Here is a tiny trained network, its code and every weight. The questions are about switching its units off for an input and a class, where a switched-off unit gives its printed mean instead of its output.

import numpy as np


def w(rows, s, z=0):
    codes = np.array(rows[::2]) - 128.0
    scale = np.full(codes.shape[1], s)
    scale[-1] = z or s
    return codes * scale


def norm(h):
    return h / np.sqrt((h * h).mean(-1, keepdims=True) + 1e-5)


def f(y):
    return np.maximum(y, 0)


def log_softmax(a):
    a = a - a.max(-1, keepdims=True)
    return a - np.log(np.exp(a).sum(-1, keepdims=True))


def net(x, mask):
    res = np.array(x, float).reshape(1, 6) / 4 @ E
    u = 0
    for l in range(4):
        y = f(norm(res) @ A[l][:, :-1].T + A[l][:, -1])
        res = res + np.where(mask[u : u + 6], y, B[l][:, -1]) @ B[l][:, :-1]
        u += 6
    return log_softmax(norm(res)[-1] @ U[:, :-1].T + U[:, -1])


A, B = {}, {}
E = w([
[51,94,195,152,71,117],'x0',
[178,47,204,187,158,177],'x1',
[38,66,69,31,194,137],'x2',
[218,61,43,135,187,78],'x3',
[73,173,183,144,255,59],'x4',
[77,233,126,59,191,151],'x5',
],0.0034)
A[0] = w([
[138,190,27,40,139,177,121],'L0N0',
[131,38,182,186,72,134,105],'L0N1',
[166,166,100,96,249,111,4],'L0N2',
[159,214,36,108,183,83,68],'L0N3',
[254,21,62,149,134,146,106],'L0N4',
[135,57,134,106,136,212,30],'L0N5',
],0.0049,0.0029)
B[0] = w([
[94,149,249,25,179,246,244],'L0N0',
[164,194,108,15,163,112,225],'L0N1',
[116,114,43,136,228,151,186],'L0N2',
[185,242,94,38,139,221,217],'L0N3',
[156,78,20,253,30,20,254],'L0N4',
[145,37,167,41,91,112,155],'L0N5',
],0.0048,0.0032)
A[1] = w([
[85,78,59,115,113,87,144],'L1N0',
[189,44,93,156,161,141,47],'L1N1',
[111,201,107,95,1,129,18],'L1N2',
[143,93,146,71,80,149,37],'L1N3',
[133,145,88,127,191,142,11],'L1N4',
[75,156,159,131,112,157,5],'L1N5',
],0.0061,0.0023)
B[1] = w([
[141,231,219,106,105,22,225],'L1N0',
[191,62,37,92,1,166,213],'L1N1',
[173,96,63,147,53,192,251],'L1N2',
[157,91,142,105,136,189,182],'L1N3',
[136,106,64,141,171,137,176],'L1N4',
[145,67,92,157,129,57,181],'L1N5',
],0.005,0.0026)
A[2] = w([
[83,122,175,62,188,136,124],'L2N0',
[139,146,129,130,224,85,172],'L2N1',
[128,247,152,124,45,182,12],'L2N2',
[121,140,76,209,29,122,85],'L2N3',
[2,73,116,147,169,52,7],'L2N4',
[176,5,83,168,129,76,33],'L2N5',
],0.006,0.0019)
B[2] = w([
[102,109,147,227,145,103,235],'L2N0',
[162,104,64,119,135,191,208],'L2N1',
[149,42,207,114,48,69,239],'L2N2',
[220,140,53,180,23,64,252],'L2N3',
[62,46,215,179,98,64,172],'L2N4',
[243,72,40,142,2,102,232],'L2N5',
],0.0062,0.0034)
A[3] = w([
[109,26,130,95,98,222,33],'L3N0',
[95,3,99,186,162,163,196],'L3N1',
[165,145,163,229,130,86,68],'L3N2',
[93,157,135,153,252,133,252],'L3N3',
[87,63,134,194,159,230,49],'L3N4',
[179,127,210,202,114,109,135],'L3N5',
],0.0068,0.0033)
B[3] = w([
[121,229,197,62,129,253,182],'L3N0',
[128,188,246,53,85,82,221],'L3N1',
[101,141,72,116,201,125,188],'L3N2',
[184,108,59,207,189,116,252],'L3N3',
[63,93,201,122,60,47,161],'L3N4',
[77,66,75,151,202,83,233],'L3N5',
],0.0052,0.0039)
U = w([
[140,161,57,139,248,162,167],'0',
[64,98,186,160,172,62,20],'1',
[196,102,91,162,38,83,254],'2',
[122,164,173,64,96,221,68],'3',
],0.015,0.0014)

Each question gives the input, the list of numbers given to net, and the class t.
The units are the neurons (one row each of A and B). Each row of codes is followed by its name. A weight is (code - 128) times the scale printed after its matrix; where a second scale follows, it is the last column's (A, B and U).
mask holds one flag per neuron, layer by layer. A switched-off neuron (its flag False) gives its mean, the last column of its row in B, instead of its output. The means were averaged over made-up inputs and are rounded, as every weight is.
A unit's drop is (log p(t) with every unit on - log p(t) with that unit switched off) / (log p(t) with every unit on - log p(t) with every unit switched off).
The circuit of an input: a set's keep is (log p(t) with only the set's units on - log p(t) with every unit switched off) / (log p(t) with every unit on - log p(t) with every unit switched off). Starting from the 12 units with the biggest drops (on a tie, the unit counted first), units are removed one at a time, each time the one whose removal leaves the highest keep (on an exact tie, the one counted first), for as long as the keep stays at least 0.8.
circuit, biggest first: the units of the circuit, biggest drop first
most important unit: the unit with the biggest drop
k most important neurons: the k neurons with the biggest drops, biggest first
top k neurons in layer l: the k neurons of layer l with the biggest drops, biggest first
drop of u: that unit's drop, to one decimal
input [-3,-5,-5,-6,7,-4], class 1: circuit, biggest first -> L2N5; L3N5
input [4,1,2,-3,-7,2], class 3: most important unit -> L0N4
input [8,-8,6,-8,0,1], class 1: circuit, biggest first -> L0N3; L2N4; L2N5
input [5,-8,-1,7,6,-5], class 0: top 3 neurons in layer 2 -> L2N5; L2N2; L2N3
input [-3,-8,2,-8,6,-7], class 1: circuit, biggest first -> L1N1; L2N5
input [-5,-7,8,-5,1,-5], class 0: circuit, biggest first -> L2N5; L2N2
input [2,4,1,2,-7,6], class 3: 2 most important neurons -> L0N0; L3N0
input [-6,-2,-7,-6,7,-1], class 0: 3 most important neurons -> L3N2; L1N1; L3N1
input [4,1,0,-2,-2,-1], class 3: 2 most important neurons -> L0N4; L0N1
input [0,6,4,-1,1,2], class 1: 3 most important neurons -> L0N4; L2N0; L1N2
input [-4,8,2,-2,-4,4], class 3: 2 most important neurons -> L0N5; L3N0
input [-5,8,1,-6,-3,7], class 1: top 2 neurons in layer 0 -> L0N3; L0N1
input [-4,-5,-2,0,-1,6], class 3: 2 most important neurons -> L0N3; L2N2
input [5,-7,7,-2,0,3], class 1: most important unit -> L2N0
input [-7,1,8,-3,8,-6], class 1: 4 most important neurons -> L2N4; L3N1; L3N4; L0N1
input [6,-5,-5,5,-6,7], class 3: 2 most important neurons -> L0N0; L0N4
input [-2,-2,-2,1,1,7], class 0: drop of L3N3 -> 0.1
input [1,8,-6,-6,6,2], class 1: drop of L3N4 -> 0.1
input [1,-5,0,8,-4,6], class 0: drop of L0N3 -> -0.1
input [-7,-7,-2,-7,-2,0], class 3: most important unit -> L0N0
